Here are made-up things, facts about them, and rows of numbers that follow some of those facts. Name the thing behind each unnamed row.

Named rows:
trugrem: [ -5   5   5  13  -6  -4  24   1 -14   5  -2  16  -6  -5   4   1   4 -18
   2   0  -9   6   6  41  31  -7 -18]
brufe: [ -9  21  -9  -1  -9   9   6  -3  -4 -13   7  14  -7 -11  -1   2  11 -13
   6   7   3 -13  10  20  24  -7  -5]
stulo: [ -9  12  -4   5  -5   2   9  -2 -13  -3   3  10  -7  -9  -1   2   7 -14
   6   7   2  -4  10  22  31  -6 -16]
ribegrek: [ -4  20  -9   4 -10   9  10   1   7 -10   7  17  -7 -10  -2   4   8 -11
   6   8   0 -10  14  26  29  -4 -10]
vefer: [-11  11 -18  18 -11   5  17   5   1  -5  -7   4  -9  -7  -6   2   6 -23
   6   7  -7  -7  17  46  34  -9 -21]
firis: [ -9  -5   9   7  -1  -9  29  -3 -15  21  -8   2  -6  -6   9   1  -6 -13
  -2  -9  -9  13   0  13 -17  -9  -9]
trafitra: [ -8  -2   2  -6 -26  17   8  11  11  13   2   7  -7 -11  -4  10 -10   2
   7  -7  -6  -4  -6  17   4  15  -1]
brogros: [-13   0  -5   4 -13   6   5  -1   9   5   4   2  -5  -5   0   3  -2  -7
   1  -5   7  -5   5  11   6 -12  -8]
zibas: [ -8  15  -4  13   6  -9  21 -13 -15 -16   1   8  -5 -14   0  -2   9 -21
   2   1  -4   0  22  33  18 -20 -21]
vefo: [ -4  21  -1  12   8  -1  27  -3  12 -24  11  49 -10 -13 -10   1  19 -18
   3  -1 -15  -8  16   6  10 -13 -14]
siro: [-16  -1   8   3 -13   5   4  -3   6   6   5 -28  -6  -8  -2   3 -10   0
   5  -4  10   0  -1  -5  15  11   0]
plufan: [-10  11  16 -16  -9   8   2 -12   0   2  17   1  -3  -5  11   7  -1   8
   3  -5  12  -2  -8 -20   0   0   6]
bitrir: [-11  15  -4  18  -3  -7  21  -8 -17 -11  -5  -3  -7 -14   0  -3   8 -21
   4   1  -8   2  22  34  31 -12 -16]
bivak: [  2  -8  -5 -13  -9  12  20   9   6  10   2  33  -8  -6  -8   7  -8  -6
   0 -12   1  -5   3  16 -37 -11 -19]
flastudruk: [ -5  16 -10  -3 -13   4   9  -4  -1  -8   6  29  -4 -10   6   4  11 -13
   5   3   4  -9  14  26  26 -10 -15]
zopim: [-13   2  17 -15 -13  -8  10 -18  -5   0   6 -13  -5 -11  11   4  -1  -2
  -2 -10  23  -5  -5 -24 -19  -4  18]
desufle: [ -9   1   5 -15 -30   8   0   0  19   3  13   1  -6  -7   2   7  -3   2
   6  -7  20 -13  -5  -8   0  11   7]

There are 5 kinds of fact about the things: ψ, Ξ, π, τ, θ.
foski {ψ=skosofol, postem, Ξ=b, π=h}
grufik {ψ=fero, Ξ=d, π=l}
tugos {Ξ=f, π=i, τ=divi, θ=brusto}
fleklam {Ξ=f, π=k}
skigakle {Ξ=e, π=g, τ=tudon, θ=stestis}
stestis {Ξ=b, π=h, τ=brigun, θ=troklize}
plukes {Ξ=e, π=l, τ=brusto}
kaskel {Ξ=a, π=h, θ=katir}
zedrum {ψ=skibim, Ξ=c, π=g}
katir {Ξ=e, π=l, τ=fimal, θ=sugek}
fabri {Ξ=b, π=h, θ=tudon}
bomipe {Ξ=a, π=j, τ=tepli, θ=braplik}
monul {Ξ=f, π=i}
fleserol {Ξ=f, π=j}
betrok {Ξ=f, π=h, τ=stoskor, θ=fabri}
brupletu {ψ=skedi, Ξ=a, π=i}
plonel {Ξ=c, π=h}
triflani {Ξ=b, π=i, θ=boten}
firis {ψ=flevu, nibri, plapla, redril, bivak, bopiplu, Ξ=e, π=i}
nafe {ψ=lote, kliviklos, bridror, Ξ=e, π=j, θ=trugrem}
braplik {ψ=kevi, Ξ=a, π=h, τ=kevi, θ=flegal}
bosko {Ξ=c, π=g}
drukar {Ξ=b, π=j, τ=dramin, θ=trubu}
tudon {Ξ=b, π=g}
klusiklur {Ξ=a, π=g, τ=motu}
poribik {Ξ=a, π=h, θ=tuplam}
redril {Ξ=b, π=j, τ=vefo, θ=stisur}
stisur {Ξ=a, π=g, θ=veplaflem}
flogadrul {Ξ=a, π=j, θ=mebogu}
gutre {Ξ=c, π=i, τ=bosko}
trotal {Ξ=c, π=g}
flimek {ψ=drego, Ξ=a, π=k, τ=dukar}
fotel {Ξ=d, π=l, τ=plukes, θ=bitrir}
plofli {ψ=ganok, dukis, Ξ=d, π=i}
poram {Ξ=a, π=j}
skibim {Ξ=a, π=j, θ=gripo}
roskolom {Ξ=b, π=i, θ=firis}
trupi {Ξ=d, π=l, τ=monul}
brilu {ψ=monul, gigo, vetras, bopiplu, Ξ=c, π=g, θ=dukar}
dumatro {Ξ=c, π=i}
skilus {Ξ=e, π=l}
stasku {Ξ=e, π=h, τ=trostoster, θ=vetras}
flofur {Ξ=a, π=i, θ=nikek}
brufon {Ξ=d, π=k, τ=flogre, θ=baplaklim}
nibri {Ξ=a, π=i}
nibrim {Ξ=b, π=j, θ=poram}
gripo {Ξ=b, π=i, θ=fimal}
boka {Ξ=e, π=l, τ=postem, θ=stasku}
lote {Ξ=b, π=i, θ=dadro}
vamum {θ=flevu}
tegim {τ=redril}
dubralil {ψ=trostoster, Ξ=a, π=h, θ=flogadrul}
nuplos {Ξ=a, π=j, τ=betrok}
bopiplu {τ=plapla}
nudus {Ξ=a, π=i, θ=podomir}
skodon {ψ=nakidrol, τ=boka}
rido {ψ=tamen, fero, skigakle, flegal, Ξ=a, π=k}
ziklena {ψ=flevu, boka, vetras, Ξ=c, π=k}
plufan {Ξ=c, π=k}
skepu {Ξ=f, π=i, θ=skigakle}
lipler {Ξ=a, π=i, θ=folus}
desufle {Ξ=c, π=g}
vefer {Ξ=b, π=i, θ=brogros}
flogrol {Ξ=f, π=g}
luple {Ξ=e, π=g}
trubu {ψ=trafitra, boka, roskolom, Ξ=e, π=g, θ=zopim}
trafitra {Ξ=f, π=j, θ=tugos}
kloze {ψ=flastudruk}
divi {Ξ=e, π=g, τ=stiplim, θ=rido}
fliplis {ψ=fadrak, θ=flastudruk}
zopim {ψ=ganok, reroku, Ξ=a, π=g, θ=kostin}
kevi {Ξ=d, π=j}
fimal {ψ=tuklor, Ξ=e, π=h, τ=flegal, θ=tamen}
fivik {Ξ=a, π=k, θ=kuveso}
brigun {Ξ=c, π=h}
kuveso {Ξ=c, π=l, τ=bostu}
sugek {ψ=flevu, gegroka, Ξ=e, π=i, θ=luple}
doke {Ξ=b, π=l}
postem {Ξ=d, π=j, θ=divi}
brogros {Ξ=e, π=l, τ=tresti, θ=plapla}
trudrun {θ=grufik}
fero {Ξ=a, π=j, θ=vefo}
reroku {Ξ=f, π=h, θ=bomipe}
stoskor {ψ=trotal, klamesti, τ=podomir}
grodrok {Ξ=e, π=i, τ=brogros, θ=pleflom}
flogre {ψ=tuplam, Ξ=b, π=h, θ=nopli}
pumon {Ξ=d, π=l, θ=trupi}
brelo {Ξ=c, π=h, θ=bostu}
plipi {Ξ=a, π=g, θ=trostoster}
folus {Ξ=b, π=l}
ruklum {Ξ=a, π=k}
stagrek {Ξ=c, π=g, τ=folus}
mebogu {Ξ=a, π=i, θ=stagrek}
zeplan {ψ=trotal, Ξ=a, π=l}
didrur {Ξ=a, π=i}
dukis {τ=boten}
mugidi {ψ=kefes, deklam, skigakle, Ξ=c, π=j}
fluflis {θ=lerusti}
tavul {ψ=rifus}
dramin {Ξ=a, π=g, τ=flimek}
vetras {Ξ=d, π=i, τ=sugek, θ=kefes}
dukar {Ξ=a, π=g}
fadrak {Ξ=a, π=i, τ=trupi}
votakluk {ψ=zarus, troklize, gegroka, Ξ=f, π=g}
tamen {Ξ=d, π=i, θ=brufon}
baplaklim {ψ=kevi, liklim, Ξ=d, π=k, θ=fleserol}
stiplim {Ξ=a, π=h, τ=dubralil}
trugrem {ψ=boka, kaskel}
rifus {Ξ=e, π=l, θ=flemir}
tuklor {θ=drukar}
siro {ψ=katir, Ξ=f, π=i, θ=postem}
kitrel {ψ=tuplam}
stadruk {Ξ=a, π=i}
pleflom {ψ=ribegrek, Ξ=a, π=g, θ=reroku}
boten {Ξ=b, π=g, τ=netur, θ=flogre}
flastudruk {θ=plufan}
dreba {ψ=nuplos, Ξ=a, π=l}
bostu {Ξ=b, π=i}
veplaflem {Ξ=a, π=h, θ=dubralil}
dadro {Ξ=c, π=g, θ=fluflis}
bunek {ψ=fluflis, kliviklos, trotal, Ξ=a, π=k}
gegroka {Ξ=d, π=k}
lerusti {Ξ=d, π=i, θ=pumon}
zibas {ψ=skilus, desufle, Ξ=b, π=l, θ=kliviklos}
kostin {ψ=flogadrul, Ξ=f, π=i, θ=torur}
flemir {ψ=podomir, Ξ=a, π=g}
vuflego {ψ=motu, τ=tenis}
podomir {Ξ=c, π=i, θ=lipler}
rople {Ξ=d, π=h}
gigo {Ξ=a, π=h}
drego {Ξ=a, π=g, τ=drukar}
kliviklos {Ξ=b, π=i}
torur {ψ=kuveso, Ξ=c, π=h, θ=nibrim}
nikek {Ξ=d, π=k, θ=klamesti}
plapla {Ξ=c, π=j}
troklize {Ξ=a, π=g}
tuplam {Ξ=b, π=l, τ=klusiklur}
klamesti {Ξ=c, π=l}
bridror {Ξ=a, π=k, τ=katir}
bivak {Ξ=d, π=h}
flegal {Ξ=b, π=h}
trostoster {Ξ=c, π=j, θ=nakidrol}
kefes {Ξ=a, π=h}
vefo {Ξ=b, π=g, θ=betrok}
bitrir {ψ=plonel, gutre, dumatro, Ξ=b, π=i, θ=zibas}
vuplun {Ξ=f, π=j}
zapli {ψ=kevi}
nakidrol {Ξ=f, π=i}
ganok {Ξ=e, π=k}
skedi {θ=fliplis}
nopli {Ξ=c, π=h, θ=plipi}
zepluve {ψ=trotal, brufe, Ξ=e, π=l}
tenis {ψ=sinol, triflani, Ξ=a, π=h, τ=zapli}
plistur {Ξ=c, π=l}
netur {Ξ=a, π=g}
brusto {Ξ=a, π=k, τ=vuflego, θ=fero}

Which thing is each row?
No name comes twice in this set of rows, the named rows included.
[-12  -4  -4  -6  -9  10   8  -4   2   0   6  -2  -7  -6  -9   2  -3  -5
   1  -9  17  -9   7  -4 -29 -11  -8] -> rople
[-11 -16   7  -7 -22   4   2  -1  15   7  12 -24  -7  -5 -12   5  -8  -2
   5  -4  23  -6  -7  -2  22  18  -7] -> brelo
[-20   3  13  -7 -25   8  10 -11   4   1  15 -17  -9  -4  10   2  -5   3
  -1  -2  11   2 -10 -13   4 -14  -9] -> flimek
[ -2  24  -8  -2  12   6  28  -5 -17 -17  -6  21 -17 -15  -4   6  19 -19
   4  13  -9 -15  16  13 -15 -21   1] -> nibrim
[ -6  -4  13 -29 -18   5  16 -25 -19  -2   3 -38  -9  -9  10   7  -4  -2
  -4   3  27 -11   0 -11 -37 -16  21] -> braplik
[  6  10 -17   0  -8   7  18 -11 -19 -14   2   7  -4 -13   3   6   5 -19
   0  10  10  -6  28  55  11 -31 -17] -> stestis
[  3  17  -5  -1  13  10  26  -7  -5 -23   5  13 -16 -11 -17   9  17 -15
   1  10  -7 -10  23  10 -15 -21  -3] -> fabri
[-14  -1  21  -8 -12   0  15 -13  24 -13  25  13  -7  -5  -4   0   0   0
  -2 -19  15   2  -3 -44   0   7   1] -> dubralil
[  6  16  -8  -5 -16  11  21  18  -3   9  -3  56  -5 -12  -1   8  -1 -11
   7   0 -20   0   6  52  16   3 -23] -> flevu
[ -7   0  23 -24  -7   1  19 -16  -1  -4   6 -18 -12  -9  -2   6   3  -1
  -1  -6  16  -9  -1 -37 -28   5  24] -> torur
[-11 -17  22  -3 -22 -10  25   2 -10  21  -8 -18  -8  -9   4   4 -13  -4
   3 -12  -2   5 -14   3  -6  22   5] -> brilu
[  0   8 -14  14 -15  13  30  17   0   4 -11  41 -11 -17  -7   9   0 -18
   7   5 -25  -2  11  64  16   0 -28] -> redril
[ -7   0  -5  13  -2  -8  24  -9  -9 -16  -1  -1  -9  -9  -7   0  11 -21
   0   0   1  -6  22  31  13 -25 -19] -> foski
[ -3  15  -3 -12   1  17   8 -17 -17   2   7 -19  -8  -7  13  10  -2   4
  -1   6  10  -5   5  -1 -46 -35   9] -> brufon
[ -6   3   6 -27 -11  10   0 -12   6  -7  15  12  -5 -12  -3   4  -3   3
   1  -8  25 -15  -1 -24 -17   4   6] -> kefes

The same things again, as new rows of numbers:
Some things and their rows:
klamesti: [ 17   5 -24   0   5   1  -3  -1  -3   2  -7  -8 -10  10  19   9  15   3
  13  -7   3   6  -1  25 -14   4  19 -19 -19]
trudrun: [-14   8   8   1  -5  -4   6  -1  10 -11 -13 -20  17  -8  -5  10 -32  17
  -3  -8   6   7  -5   2  13   5 -10  -7 -13]
votakluk: [ -8 -14  13   7  -6 -14   4  -4  -6   8 -12   9   6 -15  -7  -9 -16   8
  -5   9  -5   5  -5 -10  -1  -5 -24  16  16]
deklam: [ -2  14  14  -1  11  -3   6  10   8 -14   5 -24  14 -21  -9  13 -25  22
   3  -6  13  15 -17   6   7  20  -1  -5 -16]
kaskel: [ 10  10  -6   5  -6   7  -3  13   3   1 -11  -5 -13   3  13   9  12  22
  18  -6   5   5  26  10  -8   1  17  -9 -16]
trubu: [ -2 -11 -14  -2 -21  -6   6 -13  -5   3  -7   9   6  13  10   3   6  -9
   3 -11   7   0   8   0   6  -6 -13  -6  -1]
bopiplu: [ -4  13  22  -2  13   2 -11   0  10 -20  25 -18   4 -19 -27  -3 -12   2
  -7   1  -4  -3 -21 -10   6   9   9 -14  -6]
dubralil: [-16   1 -16 -13   2  10  17  -2  -6   5 -23   9   4  17  21   1 -11 -38
   1  -2  -1 -19   2  14 -20 -10   2  12  -2]
stisur: [  2  -2 -14   2 -11   3  -1  -5   0   4  -9   3  -2  12  15   4  10   4
   8  -5   6  -1  18   6  -5  -6   2  -9   1]
flogrol: [ -2  -8  18   9  10 -11  -1   3  -7   7  -6   0   3 -19  -4  -4 -15  19
   2  13  -4  11 -11  -8  -1   0 -19  15  15]
grodrok: [ -6   3  -5  -7  -5   7 -11 -11   5  -1  13  -7 -12  14  -3 -10  13 -16
  -2  -3 -17 -22   9 -15  -4 -21   6 -22  11]
fleserol: [  7 -10  12   9  21  -6   8   8  -4   4   0  17   7 -18  -9  -4  -9  -4
  -6  14  -2  20 -25  -5  -3  14 -13  27   8]
liklim: [-16  13  21  -3  18  -1  -2   9  11 -15  -4 -23  18 -18 -15  10 -32  15
  12  -3   8   9 -21   8   3  23  -2  -9 -20]
dotam: [-10   6  12  -3  -3  -9   6   0   4 -13  -1 -13  20 -17  -9  10 -25  11
  -6  -8  14  -1 -16  -4  13  16  -8   2 -13]
ganok: [ 12   4  -6   0   1  -1   1   5  -2  -3   3  -8  -3  -3   7   9   8  12
   8   0  12   1   7  11  -2  10  15  -3 -11]
triflani: [ 12   0   1  14  11  -9  10   8  -4  11   2 -10  -1  -8  15   3 -10  39
  -9  15   6  20  16  -3  13  -8   8  30  28]
dramin: [ 24  14   3  -4   1 -13 -26 -24  17   8  40  -7 -13  38 -20 -30  53 -40
  38  -5 -37 -75  20  12  25   6 -27  -3  -2]

Name these rows:
No name comes twice in this set of rows, the named rows included.
[ 16   6 -17   6 -10   0  11   0   4   5   3  -8  -6   9  22  17  11  24
  -8  -6  14   4  24   8  10  -6  19   2   5] -> rifus
[ 12   4 -13   4 -11  -5  -3  -7  11   6  -2   0  -2  22  14  -3  17  -6
  22  -8  -4 -16  20  11   8  -1  -9   1  -3] -> dukar
[-21  -4  -1 -15  -5  -8  -3  -5   1 -22 -21  -7  26  -5 -20  13 -37  -5
  -2 -12   4   4 -26  10  19  10 -30 -12  -9] -> zapli
[ -9 -12 -15  -1 -20  -1   0  -9   2   6 -16  10  -1  18  17   2  10 -13
  10 -10   1  -4  11  -2  -3 -12 -15 -12  -5] -> flemir
[ -3  15   2  -8  16  16  -7  -2   3  -5  19  -3 -19   5  -2 -13  19 -18
   0  10 -10 -17  -5   0 -30  -9  29 -13   5] -> bridror
[ 13  12  23   8  21 -14 -23 -15  16  -1  20  -3  -8  11 -32 -34  13 -19
  21   7 -55 -52  -1  -1  14   4 -29  13  10] -> drukar
[ 17 -13  12  12  24  -6   6  18  -9  10  17  -1   2 -17  -2  -1  -1   9
  -5  12   7  27 -17  -7   8  16  -1  33  12] -> nakidrol
[  3  12  -9 -11  20  15  -5  -4   3   0  26 -12 -15  15   5  -4  21 -20
   0   7 -10 -19   4   1 -12 -15  28  -7  21] -> fadrak
[ -7  -1   2  -6  -1  17   6 -15  -1  -2  25   3 -11  12   5 -17  11 -30
 -17   8 -11 -13  -5 -27 -22 -25  22  -8  14] -> divi
[-16  -2  10 -11 -13  -2   6 -21  -6 -13  15  -6  15   3 -24 -13 -12 -22
 -30   2  -8 -21 -20 -20  14  -6  -8   5  10] -> skodon
[  3  12   0  -3   9  15 -10  -9   7  -5  27   6 -13   6  -1  -9  25 -12
  -1   8 -13 -15   0 -11 -22  -9  27 -17   8] -> nuplos
[  7   7  -7   8  -4   8  -7   2  14   3  -8   3  -9   8  15   9  10  17
  23  -7   3   5  15   7 -12   1   6 -25  -7] -> skibim

